W =
[[123 131 125 130]
 [117 137 137 111]
 [117 136 135 115]
 [130 121 127 136]
 [118 135 125 121]
 [158 101 136 145]
 [134 121 130 135]
 [137 116 131 135]
 [117 144 132 112]
 [131 126 135 123]
 [124 125 126 132]]
Counting starts at 0.
The entry directly above 118 is 130
The entry in the bottom-left corner: 124
Find the top-left entry.
A: 123
Find the entry directly above the largest entry.
A: 118
Find the entry in row 1 and column 2.
A: 137
Find the smallest entry.
A: 101
The entry at row 0, column 2 -> 125
Find the entry in row 2 and column 0.
A: 117
The entry in the bottom-right corner: 132
The top entry of the column that holds the smallest entry is 131
Find the entry in row 1 and column 1.
A: 137
The entry at row 2, column 2: 135
The entry in row 1 and column 0: 117
Find the entry in the top-right corner.
A: 130
The bottom entry of the column that holds the smallest entry -> 125

A =
[[120 142 147 111 146 123 148 111 148]
 [132 110 110 140 109 138 113 140 114]
 [147 126 148 139 132 150 127 108 135]
 [108 144 135 110 136 109 142 120 134]
 [133 111 108 143 108 137 109 146 112]
 [144 114 121 142 116 147 119 130 124]
 [145 118 128 147 118 148 118 134 124]
 [123 140 142 113 146 123 140 114 145]
 [123 139 146 114 146 125 145 110 147]
 [143 111 111 144 111 140 111 139 109]]
The top-right entry -> 148
The largest entry is 150
The bottom entry of the column that holds the largest entry -> 140
The fifth entry in reading order is 146
The top entry of the column that holds the largest entry: 123
The entry directly above 126: 110
The entry directly above the largest entry is 138
Give the 2nd entry, reading row by row.
A: 142
The last entry, reading row by row: 109
Give the third entry on the diagonal from the top-right corner.
A: 127
Give the first entry in the row that holds the largest entry.
A: 147
Give the first entry in reading order.
A: 120
The largest entry in the last row: 144
The second entry on the diagonal from the top-right corner -> 140
Give the fifth-last entry, reading row by row.
A: 111
The entry directly below 112 is 124
The entry in the bottom-left corner is 143
The second-last entry, reading row by row is 139
The entry directly below the largest entry: 109
Give the smallest entry in the first column.
A: 108
The entry just right of 125: 145
The entry just left of the largest entry is 132

array([[145, 146, 118, 140, 132, 112, 126, 125, 145, 143, 115],
       [154, 152, 104, 127, 145, 101, 116, 112, 151, 149, 101],
       [115, 122, 135, 134, 115, 137, 139, 140, 122, 119, 136],
       [142, 137, 116, 134, 135, 118, 126, 124, 138, 139, 118],
       [107, 109, 140, 134, 113, 143, 132, 141, 114, 110, 146],
       [126, 127, 129, 122, 133, 130, 125, 122, 128, 124, 126],
       [110, 113, 138, 143, 106, 141, 141, 149, 115, 116, 145],
       [129, 126, 130, 130, 129, 131, 128, 128, 127, 128, 131],
       [128, 128, 129, 119, 132, 129, 126, 124, 125, 129, 126],
       [133, 129, 123, 130, 130, 121, 121, 127, 131, 132, 126],
       [143, 141, 116, 139, 134, 115, 126, 126, 143, 140, 118],
       [157, 152, 108, 137, 144, 104, 118, 114, 152, 150, 106],
       [112, 119, 140, 137, 109, 141, 144, 146, 117, 118, 141],
       [126, 129, 125, 128, 129, 126, 127, 127, 131, 125, 127]])
Counting starts at 0.
The entry directly above the largest entry: 143
The entry at row 2, column 0: 115
The entry in the bottom-right corner: 127
Which number is the entry in the top-left corner?
A: 145
Which number is the entry just right of the largest entry?
A: 152
Which number is the entry at row 0, column 2?
A: 118
Which number is the entry in row 1 and column 2?
A: 104
Which number is the entry at row 1, column 0?
A: 154
Which number is the entry in row 0 and column 1?
A: 146
The entry directly below the largest entry is 112
Which number is the top-right entry?
A: 115
The entry in the bottom-left corner is 126
Which number is the entry in row 2 and column 2?
A: 135
Which number is the largest entry?
A: 157
Which number is the entry at row 2, column 1?
A: 122
The entry directly below 142 is 107

Read these off the row that follows.
1) What is the third entry from the right?
2) What is the 2nd entry from the right?
3) What is the first entry?
4) What is the entry just left of 129?
5) What is the first entry from the right?
6) What is the 3rd entry from the left?
7) What is the third smallest entry?
array([127, 135, 131, 130, 116, 137, 135, 111, 127, 129, 121, 142, 151,
       114])
1) 142
2) 151
3) 127
4) 127
5) 114
6) 131
7) 116

grid =
[[142 131 123 129 124 125 124 119 132 120 123 151]
 [142 132 123 129 125 123 125 121 132 119 123 152]
 [141 131 123 130 124 127 124 119 131 121 123 150]
 [138 129 123 130 124 130 126 118 130 123 124 144]
 [138 130 123 130 124 130 126 118 130 123 124 145]
 [139 130 123 130 124 129 125 118 130 123 123 146]
 [142 132 123 129 124 124 124 120 132 119 123 152]
 [140 130 123 130 123 129 125 118 130 122 123 147]
 [140 130 123 130 123 128 125 118 130 122 123 148]
 [141 131 123 130 124 128 125 118 131 121 123 149]
 [139 130 123 130 124 129 125 118 130 123 124 146]
 [141 131 123 130 124 126 124 119 131 120 123 151]]
Indices start at 0.
The top-left entry: 142
The entry at row 1, column 2 -> 123
The entry in row 2 and column 0 is 141
What is the entry at row 0, column 2? 123
The entry at row 1, column 0: 142
What is the bottom-left entry? 141
What is the entry directly below 145? 146
What is the entry in the top-right corner? 151
The entry at row 0, column 1: 131
What is the entry at row 1, column 1? 132
The entry at row 2, column 2 -> 123
The bottom-right entry: 151
